Here is a tiny trained network, its code and every weight. The questions are about switching its units off for an input and a target symbol, where a switched-off unit gives its printed mean instead of its output.

import numpy as np


def w(rows, s, z=0):
    codes = np.array(rows[::2]) - 128.0
    scale = np.full(codes.shape[1], s)
    scale[-1] = z or s
    return codes * scale


def norm(h):
    return h / np.sqrt((h * h).mean(-1, keepdims=True) + 1e-5)


def f(y):
    return np.maximum(y, 0)


def softmax(a):
    e = np.exp(a - a.max(-1, keepdims=True))
    return e / e.sum(-1, keepdims=True)


def log_softmax(a):
    a = a - a.max(-1, keepdims=True)
    return a - np.log(np.exp(a).sum(-1, keepdims=True))


def net(x, mask):
    ids = ['αβγεζηθλμξστφψω'.index(c) for c in x.split()]
    T = len(ids)
    res = E[ids] + P[:T]
    u = 0
    for l in range(2):
        r = norm(res)
        for j in range(3):
            rows = slice(3 * j, 3 * j + 3)
            q, k, v = (r @ M[l][rows].T for M in (Q, K, V))
            z = softmax(np.where(np.tri(T) > 0, q @ k.T / 3**0.5, -1e9)) @ v
            o = O[l][rows]
            res = res + np.where(mask[u + j], z, o[:, -1]) @ o[:, :-1]
        u += 3
        y = f(norm(res) @ A[l][:, :-1].T + A[l][:, -1])
        res = res + np.where(mask[u : u + 12], y, B[l][:, -1]) @ B[l][:, :-1]
        u += 12
    return log_softmax(norm(res)[-1] @ U[:, :-1].T + U[:, -1])


Q, K, V, O, A, B = {}, {}, {}, {}, {}, {}
E = w([
[90,163,125,91,124,217,131],'α',
[203,101,153,187,65,131,76],'β',
[161,124,114,132,109,106,107],'γ',
[193,119,174,137,119,105,80],'ε',
[153,103,123,140,122,104,43],'ζ',
[105,86,186,141,132,149,102],'η',
[160,115,74,160,104,121,110],'θ',
[136,114,141,81,113,103,119],'λ',
[119,106,105,125,74,129,129],'μ',
[121,176,127,143,129,119,104],'ξ',
[123,70,128,144,167,125,178],'σ',
[109,118,96,226,193,168,159],'τ',
[175,126,131,125,218,37,170],'φ',
[106,162,192,150,247,102,124],'ψ',
[132,184,174,154,145,67,180],'ω',
],0.012)
P = w([
[157,76,193,179,90,71,73],'0',
[107,105,147,177,128,31,98],'1',
[153,114,168,126,108,145,120],'2',
[50,151,96,142,124,55,144],'3',
[117,150,130,99,133,174,163],'4',
[2,130,73,97,92,78,138],'5',
],0.0059)
Q[0] = w([
[231,110,157,82,152,250,169],'L0H0',
[254,133,116,171,181,177,120],'L0H0',
[100,184,127,147,137,105,182],'L0H0',
[231,166,141,119,132,145,150],'L0H1',
[152,188,131,72,93,251,69],'L0H1',
[97,101,93,101,147,86,152],'L0H1',
[64,123,126,140,182,143,116],'L0H2',
[124,131,157,100,170,133,149],'L0H2',
[173,173,122,137,134,115,124],'L0H2',
],0.0072)
K[0] = w([
[183,2,200,148,35,150,51],'L0H0',
[218,80,195,149,148,183,75],'L0H0',
[123,178,181,162,139,112,157],'L0H0',
[190,141,163,124,25,47,76],'L0H1',
[112,112,105,50,19,198,74],'L0H1',
[150,114,143,142,160,142,160],'L0H1',
[109,132,133,103,126,213,96],'L0H2',
[110,187,129,45,124,165,125],'L0H2',
[158,132,119,142,64,139,135],'L0H2',
],0.0062)
V[0] = w([
[136,32,14,8,123,187,79],'L0H0',
[103,127,91,136,164,103,34],'L0H0',
[86,183,105,80,90,177,53],'L0H0',
[86,119,172,128,139,119,48],'L0H1',
[151,84,129,74,128,97,102],'L0H1',
[254,141,209,130,49,165,28],'L0H1',
[190,130,171,152,187,131,109],'L0H2',
[126,148,130,68,135,71,145],'L0H2',
[77,125,114,192,181,98,212],'L0H2',
],0.0028)
O[0] = w([
[167,34,97,91,239,154,90,2],'L0H0',
[169,156,158,80,85,188,128,178],'L0H0',
[204,144,120,147,160,167,114,86],'L0H0',
[171,159,132,104,120,158,145,183],'L0H1',
[104,150,110,83,145,132,136,146],'L0H1',
[108,112,8,25,166,140,98,181],'L0H1',
[176,101,158,95,114,170,125,159],'L0H2',
[110,119,127,141,126,136,95,116],'L0H2',
[165,123,113,136,130,56,5,114],'L0H2',
],0.0032,0.0024)
A[0] = w([
[175,231,27,88,104,91,73,118],'L0N0',
[144,37,139,69,189,184,168,143],'L0N1',
[67,90,235,169,143,93,123,68],'L0N2',
[118,107,66,115,88,102,174,16],'L0N3',
[108,150,149,111,139,47,97,38],'L0N4',
[70,224,134,169,93,165,74,69],'L0N5',
[157,108,155,125,134,224,91,6],'L0N6',
[218,114,2,73,83,99,154,175],'L0N7',
[162,85,81,156,164,184,148,114],'L0N8',
[73,107,159,36,231,132,108,117],'L0N9',
[119,213,182,120,131,69,145,107],'L0N10',
[127,45,114,93,32,190,103,22],'L0N11',
],0.005,0.0019)
B[0] = w([
[169,22,179,75,46,166,128,254],'L0N0',
[77,157,164,82,17,84,189,177],'L0N1',
[202,82,75,159,78,152,112,237],'L0N2',
[183,158,102,185,162,174,51,174],'L0N3',
[121,111,95,216,115,196,140,207],'L0N4',
[191,151,52,44,96,119,170,232],'L0N5',
[208,176,197,89,150,252,103,156],'L0N6',
[104,22,227,140,247,86,30,248],'L0N7',
[241,157,68,151,132,153,166,149],'L0N8',
[94,195,164,144,63,116,91,177],'L0N9',
[52,83,13,136,109,177,68,238],'L0N10',
[20,130,57,106,189,176,134,236],'L0N11',
],0.0036,0.0029)
Q[1] = w([
[245,75,148,44,180,219,125],'L1H0',
[79,64,146,97,52,104,102],'L1H0',
[101,131,88,109,68,136,122],'L1H0',
[64,74,10,174,3,98,118],'L1H1',
[147,86,178,85,136,183,64],'L1H1',
[152,120,106,127,177,153,87],'L1H1',
[2,115,166,147,14,38,142],'L1H2',
[77,194,75,195,115,66,140],'L1H2',
[135,137,154,168,136,98,213],'L1H2',
],0.009)
K[1] = w([
[207,53,112,92,87,146,76],'L1H0',
[61,117,103,77,160,151,171],'L1H0',
[63,108,97,131,135,103,190],'L1H0',
[107,149,11,123,132,144,195],'L1H1',
[145,89,151,75,176,183,111],'L1H1',
[153,99,116,139,151,157,88],'L1H1',
[55,180,114,117,157,114,212],'L1H2',
[101,124,123,182,151,61,183],'L1H2',
[196,176,155,129,113,107,158],'L1H2',
],0.011)
V[1] = w([
[28,217,227,70,112,47,118],'L1H0',
[135,206,153,227,162,143,96],'L1H0',
[100,177,187,158,190,153,57],'L1H0',
[228,195,140,73,58,73,105],'L1H1',
[154,189,82,135,122,117,176],'L1H1',
[119,111,253,134,108,134,146],'L1H1',
[87,158,54,124,61,171,28],'L1H2',
[111,142,92,136,113,132,32],'L1H2',
[77,52,185,156,29,200,157],'L1H2',
],0.0066)
O[1] = w([
[19,153,186,113,86,73,123,95],'L1H0',
[88,253,153,201,164,196,114,81],'L1H0',
[65,194,166,127,140,225,45,104],'L1H0',
[207,183,150,64,78,99,117,125],'L1H1',
[170,146,95,116,84,131,173,48],'L1H1',
[113,183,203,149,135,117,156,116],'L1H1',
[87,154,94,101,51,151,126,202],'L1H2',
[63,155,87,98,48,197,43,203],'L1H2',
[141,42,188,194,7,159,190,252],'L1H2',
],0.0061,0.0036)
A[1] = w([
[154,147,97,99,253,62,115,90],'L1N0',
[80,241,155,163,103,47,188,87],'L1N1',
[56,168,79,175,90,58,219,146],'L1N2',
[99,94,150,111,116,200,128,127],'L1N3',
[103,153,163,74,140,200,210,123],'L1N4',
[116,79,24,192,153,185,141,123],'L1N5',
[111,107,211,84,143,138,108,218],'L1N6',
[142,117,103,151,76,72,100,97],'L1N7',
[163,92,150,166,127,68,74,254],'L1N8',
[100,135,128,228,212,126,162,221],'L1N9',
[148,195,109,70,70,136,133,126],'L1N10',
[65,96,125,109,141,164,123,15],'L1N11',
],0.0079,0.0021)
B[1] = w([
[77,149,31,80,182,83,132,175],'L1N0',
[134,85,134,174,91,11,17,190],'L1N1',
[254,102,175,151,155,129,85,214],'L1N2',
[103,136,96,142,171,90,108,220],'L1N3',
[141,120,145,180,237,137,146,157],'L1N4',
[145,183,114,171,115,82,175,231],'L1N5',
[124,177,144,145,152,128,164,198],'L1N6',
[85,124,122,103,150,173,178,215],'L1N7',
[140,173,132,109,201,129,181,255],'L1N8',
[122,234,93,39,56,121,124,218],'L1N9',
[133,98,114,76,131,117,183,209],'L1N10',
[116,101,94,171,160,90,167,174],'L1N11',
],0.0073,0.0048)
U = w([
[85,160,141,86,178,234,213,165],'α',
[201,127,139,177,112,220,73,149],'β',
[137,49,181,73,232,137,89,81],'γ',
[189,173,224,45,159,176,123,252],'ε',
[132,111,112,55,167,199,2,141],'ζ',
[85,106,239,175,97,199,147,147],'η',
[213,87,53,171,205,164,73,83],'θ',
[38,114,228,41,118,65,163,48],'λ',
[28,64,53,187,120,123,129,102],'μ',
[161,120,72,9,39,139,141,151],'ξ',
[211,86,163,164,150,78,245,121],'σ',
[169,237,74,206,107,158,175,120],'τ',
[123,180,59,59,229,44,154,102],'φ',
[35,242,163,140,121,137,66,174],'ψ',
[182,134,154,170,84,18,41,64],'ω',
],0.008,0.0028)

Each question gives the input, a string of symbols that net reads in full, and the target symbol t.
The units are the heads (3 rows each of Q, K, V and O) and the neurons (one row each of A and B). Each row of codes is followed by its name. A weight is (code - 128) times the scale printed after its matrix; where a second scale follows, it is the last column's (O, A, B and U).
mask holds one flag per unit, layer by layer, with each layer's heads first. A switched-off unit (its flag False) gives its mean, the last column of its rows in O or B, instead of its output. The means were averaged over made-up inputs and are rounded, as every weight is.
A unit's drop is (log p(t) with every unit on - log p(t) with that unit switched off) / (log p(t) with every unit on - log p(t) with every unit switched off).
The circuit of an input: a set's keep is (log p(t) with only the set's units on - log p(t) with every unit switched off) / (log p(t) with every unit on - log p(t) with every unit switched off). Starting from the 12 units with the biggest drops (on a tie, the unit counted first), units are removed one at a time, each time the one whose removal leaves the highest keep (on an exact tie, the one counted first), for as long as the keep stays at least 0.8.
circuit, biggest first: the units of the circuit, biggest drop first
most important unit: the unit with the biggest drop
k most important neurons: the k neurons with the biggest drops, biggest first
top k neurons in layer l: the k neurons of layer l with the biggest drops, biggest first
heads that matter: for each layer, one digit per head in row order, 1 if its drop is at least 0.15 and else 0, layers parted by /
input ξ φ ζ γ, target φ: circuit, biggest first : (L1H2)
input σ φ θ ξ ξ ξ, target ξ: heads that matter : 001 / 010
input γ σ ψ σ, target ψ: 3 most important neurons : (L1N9 L0N0 L0N9)
input η ξ ψ θ, target ψ: heads that matter : 000 / 100
input μ ζ λ λ μ ε, target μ: heads that matter : 000 / 010
input η φ η μ θ, target θ: 2 most important neurons : (L0N7 L0N8)
input μ μ ξ τ ψ λ, target ψ: circuit, biggest first : (L1H0 L0H1)
input σ σ ω ξ, target ω: circuit, biggest first : (L1N1 L1N2)
input η μ ξ η, target ξ: top 2 neurons in layer 0 : (L0N2 L0N5)
input ε η φ τ σ σ, target τ: circuit, biggest first : (L1H0 L0H1 L0N0 L1N5)
input λ λ ξ η ω ξ, target ω: heads that matter : 000 / 100
input λ τ ζ ε, target τ: circuit, biggest first : (L0N7 L1H0)
input λ ζ μ λ, target μ: 2 most important neurons : (L0N11 L0N7)
input λ φ μ θ μ α, target μ: most important unit : L1H1
input σ μ ε, target ε: heads that matter : 000 / 010
input μ ζ γ ξ φ ψ, target ψ: heads that matter : 000 / 100
input ξ τ μ μ, target τ: heads that matter : 010 / 100
input μ φ ξ β, target φ: heads that matter : 100 / 001
input μ α ξ μ σ θ, target σ: circuit, biggest first : (L0H1 L1H2)
input ζ μ ξ ψ μ τ, target ψ: circuit, biggest first : (L1H0)
input θ β α φ σ μ, target φ: heads that matter : 010 / 001
input σ μ α μ ζ, target ζ: heads that matter : 100 / 001
input φ σ μ ζ ω λ, target ω: top 2 neurons in layer 1 : (L1N1 L1N2)
input ψ ψ σ μ ω, target ω: 2 most important neurons : (L1N1 L0N10)
input φ μ σ θ, target σ: heads that matter : 000 / 000
input φ η θ μ ε ε, target μ: heads that matter : 100 / 011
input ξ φ ξ ε φ σ, target φ: circuit, biggest first : (L1H2 L1N9)
input σ α σ α, target σ: most important unit : L0N5
input μ μ ξ ω, target ω: 2 most important neurons : (L1N1 L1N2)
